Below are the code and all the weights of a small trained network. Each question names an input and a target symbol and asks about switching units off, where a switched-off unit gives its printed mean instead of its output.

import numpy as np


def w(rows, s, z=0):
    codes = np.array(rows[::2]) - 128.0
    scale = np.full(codes.shape[1], s)
    scale[-1] = z or s
    return codes * scale


def norm(h):
    return h / np.sqrt((h * h).mean(-1, keepdims=True) + 1e-5)


def f(y):
    return y / 2 * (1 + np.tanh(0.7978845608 * (y + 0.044715 * y**3)))


def softmax(a):
    e = np.exp(a - a.max(-1, keepdims=True))
    return e / e.sum(-1, keepdims=True)


def log_softmax(a):
    a = a - a.max(-1, keepdims=True)
    return a - np.log(np.exp(a).sum(-1, keepdims=True))


def net(x, mask):
    ids = ['ΔΛβεζηθμστφω'.index(c) for c in x.split()]
    T = len(ids)
    res = E[ids] + P[:T]
    u = 0
    for l in range(3):
        r = norm(res)
        for j in range(2):
            rows = slice(3 * j, 3 * j + 3)
            q, k, v = (r @ M[l][rows].T for M in (Q, K, V))
            z = softmax(np.where(np.tri(T) > 0, q @ k.T / 3**0.5, -1e9)) @ v
            o = O[l][rows]
            res = res + np.where(mask[u + j], z, o[:, -1]) @ o[:, :-1]
        u += 2
        y = f(norm(res) @ A[l][:, :-1].T + A[l][:, -1])
        res = res + np.where(mask[u : u + 4], y, B[l][:, -1]) @ B[l][:, :-1]
        u += 4
    return log_softmax(norm(res)[-1] @ U[:, :-1].T + U[:, -1])


Q, K, V, O, A, B = {}, {}, {}, {}, {}, {}
E = w([
[128,104,110,100,95,197],'Δ',
[154,146,125,122,134,182],'Λ',
[152,174,88,118,147,127],'β',
[104,107,155,86,178,38],'ε',
[4,142,99,127,91,131],'ζ',
[186,64,122,186,180,178],'η',
[139,147,113,182,130,94],'θ',
[160,86,64,94,70,152],'μ',
[135,167,131,142,144,181],'σ',
[170,147,108,140,139,168],'τ',
[173,90,122,108,141,114],'φ',
[177,151,111,105,127,167],'ω',
],0.034)
P = w([
[225,180,6,83,70,212],'0',
[208,192,3,97,114,197],'1',
[186,174,19,121,114,172],'2',
[179,181,41,126,127,167],'3',
[175,188,52,129,132,148],'4',
[181,192,71,128,142,125],'5',
[168,195,84,127,153,124],'6',
[171,192,97,128,150,109],'7',
[169,201,111,130,154,95],'8',
[148,211,118,109,168,104],'9',
[176,216,131,80,131,112],'10',
],0.0077)
Q[0] = w([
[118,111,24,128,143,166],'0.h1',
[91,92,121,110,68,138],'0.h1',
[87,17,156,171,96,115],'0.h1',
[114,221,113,101,112,182],'0.h2',
[164,55,138,71,245,151],'0.h2',
[227,160,44,127,134,219],'0.h2',
],0.012)
K[0] = w([
[172,55,135,252,219,98],'0.h1',
[121,152,59,198,56,90],'0.h1',
[190,168,51,117,67,250],'0.h1',
[39,98,216,184,147,147],'0.h2',
[174,107,188,2,150,148],'0.h2',
[53,80,220,175,233,11],'0.h2',
],0.0081)
V[0] = w([
[125,139,167,136,135,25],'0.h1',
[175,105,112,254,148,140],'0.h1',
[139,167,69,96,37,162],'0.h1',
[56,87,178,83,114,194],'0.h2',
[67,111,111,135,198,169],'0.h2',
[196,52,61,124,240,208],'0.h2',
],0.0086)
O[0] = w([
[192,145,92,138,132,92,112],'0.h1',
[136,187,133,126,87,160,202],'0.h1',
[75,125,79,106,186,170,158],'0.h1',
[107,49,80,144,84,96,2],'0.h2',
[74,103,127,127,74,155,109],'0.h2',
[154,95,251,100,103,143,186],'0.h2',
],0.012,0.0081)
A[0] = w([
[131,132,115,174,209,45,105],'0.n1',
[209,115,185,122,172,127,195],'0.n2',
[151,160,67,106,69,196,3],'0.n3',
[94,147,2,115,40,154,132],'0.n4',
],0.0092,0.0069)
B[0] = w([
[85,192,238,136,105,129,146],'0.n1',
[128,149,41,54,48,120,254],'0.n2',
[83,172,197,243,44,49,146],'0.n3',
[180,80,134,146,2,139,185],'0.n4',
],0.0085,0.008)
Q[1] = w([
[201,102,67,187,179,111],'1.h1',
[205,201,105,147,245,129],'1.h1',
[156,203,114,107,116,173],'1.h1',
[69,75,8,178,167,177],'1.h2',
[32,104,56,99,80,47],'1.h2',
[73,175,28,159,82,82],'1.h2',
],0.012)
K[1] = w([
[242,108,141,107,127,221],'1.h1',
[222,156,121,223,127,179],'1.h1',
[131,108,130,181,173,84],'1.h1',
[35,122,55,207,76,208],'1.h2',
[7,156,132,119,110,108],'1.h2',
[24,185,78,123,101,56],'1.h2',
],0.011)
V[1] = w([
[41,156,182,200,125,103],'1.h1',
[139,114,157,161,187,154],'1.h1',
[151,90,101,147,128,161],'1.h1',
[131,229,175,75,25,131],'1.h2',
[56,132,183,93,126,2],'1.h2',
[93,176,95,59,63,153],'1.h2',
],0.0085)
O[1] = w([
[183,189,118,69,87,121,70],'1.h1',
[116,187,166,81,207,173,109],'1.h1',
[175,164,154,110,227,121,120],'1.h1',
[70,60,39,124,85,111,255],'1.h2',
[142,170,60,96,1,46,55],'1.h2',
[29,82,16,152,147,128,214],'1.h2',
],0.0081,0.0088)
A[1] = w([
[230,117,55,198,139,97,253],'1.n1',
[132,170,144,107,116,2,102],'1.n2',
[137,181,132,160,29,120,198],'1.n3',
[76,206,104,244,174,131,39],'1.n4',
],0.0099,0.0039)
B[1] = w([
[97,130,129,71,169,248,254],'1.n1',
[104,107,196,57,128,59,154],'1.n2',
[127,146,218,166,134,135,212],'1.n3',
[166,185,120,96,62,140,213],'1.n4',
],0.014,0.0063)
Q[2] = w([
[97,25,141,98,36,73],'2.h1',
[113,224,57,135,200,59],'2.h1',
[34,69,151,22,39,89],'2.h1',
[126,99,202,191,186,5],'2.h2',
[128,232,87,123,51,159],'2.h2',
[155,64,198,84,192,59],'2.h2',
],0.011)
K[2] = w([
[65,82,117,98,117,64],'2.h1',
[65,247,6,179,121,173],'2.h1',
[56,110,100,62,82,48],'2.h1',
[127,99,132,238,161,199],'2.h2',
[120,169,146,115,63,40],'2.h2',
[181,60,126,173,144,185],'2.h2',
],0.012)
V[2] = w([
[135,99,96,128,1,167],'2.h1',
[78,144,164,147,120,53],'2.h1',
[126,130,104,9,154,140],'2.h1',
[112,99,139,19,85,145],'2.h2',
[228,76,131,31,145,172],'2.h2',
[165,70,120,224,145,108],'2.h2',
],0.0095)
O[2] = w([
[223,168,54,83,159,78,183],'2.h1',
[52,104,74,174,251,252,7],'2.h1',
[49,155,87,188,122,25,232],'2.h1',
[202,84,110,227,208,54,222],'2.h2',
[235,193,121,162,138,2,181],'2.h2',
[81,166,148,86,72,190,2],'2.h2',
],0.0089,0.0075)
A[2] = w([
[183,228,84,119,77,123,110],'2.n1',
[89,186,250,125,105,64,108],'2.n2',
[93,107,166,21,133,81,2],'2.n3',
[180,210,100,209,153,203,41],'2.n4',
],0.013,0.0063)
B[2] = w([
[116,148,165,41,124,128,254],'2.n1',
[169,6,179,46,129,125,159],'2.n2',
[104,68,74,105,73,45,131],'2.n3',
[71,51,165,87,91,60,209],'2.n4',
],0.016,0.012)
U = w([
[148,43,116,78,136,176,61],'Δ',
[98,164,213,151,235,198,195],'Λ',
[37,214,111,162,181,77,193],'β',
[201,154,94,85,110,154,52],'ε',
[98,136,29,101,35,173,171],'ζ',
[223,110,238,130,87,177,189],'η',
[79,193,180,14,18,143,78],'θ',
[211,66,67,84,82,138,2],'μ',
[33,128,214,165,139,146,188],'σ',
[62,49,155,122,147,38,65],'τ',
[203,212,110,174,92,3,136],'φ',
[160,156,87,157,216,139,164],'ω',
],0.013,0.0062)

Each question gives the input, a string of symbols that net reads in full, and the target symbol t.
The units are the heads (3 rows each of Q, K, V and O) and the neurons (one row each of A and B). Each row of codes is followed by its name. A weight is (code - 128) times the scale printed after its matrix; where a second scale follows, it is the last column's (O, A, B and U).
mask holds one flag per unit, layer by layer, with each layer's heads first. A switched-off unit (its flag False) gives its mean, the last column of its rows in O or B, instead of its output. The means were averaged over made-up inputs and are rounded, as every weight is.
A unit's drop is (log p(t) with every unit on - log p(t) with that unit switched off) / (log p(t) with every unit on - log p(t) with every unit switched off).
The circuit of an input: a set's keep is (log p(t) with only the set's units on - log p(t) with every unit switched off) / (log p(t) with every unit on - log p(t) with every unit switched off). Starting from the 12 units with the biggest drops (on a tie, the unit counted first), units are removed one at a time, each time the one whose removal leaves the highest keep (on an exact tie, the one counted first), for as long as the keep stays at least 0.8.
units of the circuit, in order: the units of the circuit, biggest drop first
top k neurons: the k neurons with the biggest drops, biggest first
k most important neurons of layer l: the k neurons of layer l with the biggest drops, biggest first
which heads matter: for each layer, one digit per head in row order, 1 if its drop is at least 0.15 and else 0, layers parted by /
input Λ τ ω ζ Λ τ τ, target ζ: units of the circuit, in order : [0.h2]
input ζ φ θ β ε η θ θ, target η: units of the circuit, in order : [2.n2, 1.n3]
input Λ θ φ μ τ, target φ: top 2 neurons : [0.n2, 1.n1]
input τ ζ τ τ β τ σ Λ σ β β, target ζ: units of the circuit, in order : [0.h2, 2.h2]
input Δ Λ ω, target ω: top 3 neurons : [2.n4, 1.n3, 2.n1]
input σ φ τ ε σ η θ Δ, target σ: which heads matter : 00 / 00 / 10
input Λ η Δ Δ ε θ Λ τ, target Δ: top 3 neurons : [1.n1, 2.n4, 1.n4]
input φ θ Λ β Λ φ μ, target φ: units of the circuit, in order : [0.n2, 2.h2]
input Λ μ ζ τ μ φ Λ, target φ: which heads matter : 01 / 00 / 01
input Δ β Δ, target Δ: units of the circuit, in order : [1.h2, 0.n2]
input η ζ τ φ, target φ: which heads matter : 01 / 00 / 01
input φ Λ Λ β Δ η η σ, target η: which heads matter : 01 / 00 / 00
input θ τ ε ζ φ Λ Λ, target μ: 2 most important neurons of layer 0 : [0.n2, 0.n3]
input Λ μ ε ω Δ μ Δ τ Λ μ φ, target ω: top neuron : [1.n1]
input θ τ μ φ τ φ ω Λ, target φ: which heads matter : 00 / 00 / 01
input β β φ φ η ε θ τ, target Δ: which heads matter : 10 / 10 / 01
input μ η Δ Λ τ β ζ Λ, target ζ: which heads matter : 01 / 00 / 00
input β ζ η β ω Δ μ μ, target η: 3 most important neurons of layer 0 : [0.n2, 0.n4, 0.n3]
input Λ ζ η Λ ω ζ Λ, target ζ: top 2 neurons : [0.n4, 2.n1]
input ζ η Δ, target η: units of the circuit, in order : [1.h2]
input θ θ μ, target θ: top 2 neurons : [0.n3, 2.n1]
input σ μ Λ, target Λ: top 3 neurons : [1.n4, 0.n2, 2.n4]
input τ τ ε Λ, target μ: top 2 neurons : [1.n1, 0.n2]
input β ε θ θ ζ, target β: which heads matter : 00 / 00 / 10
input σ η θ φ σ, target φ: top 2 neurons : [0.n2, 1.n1]
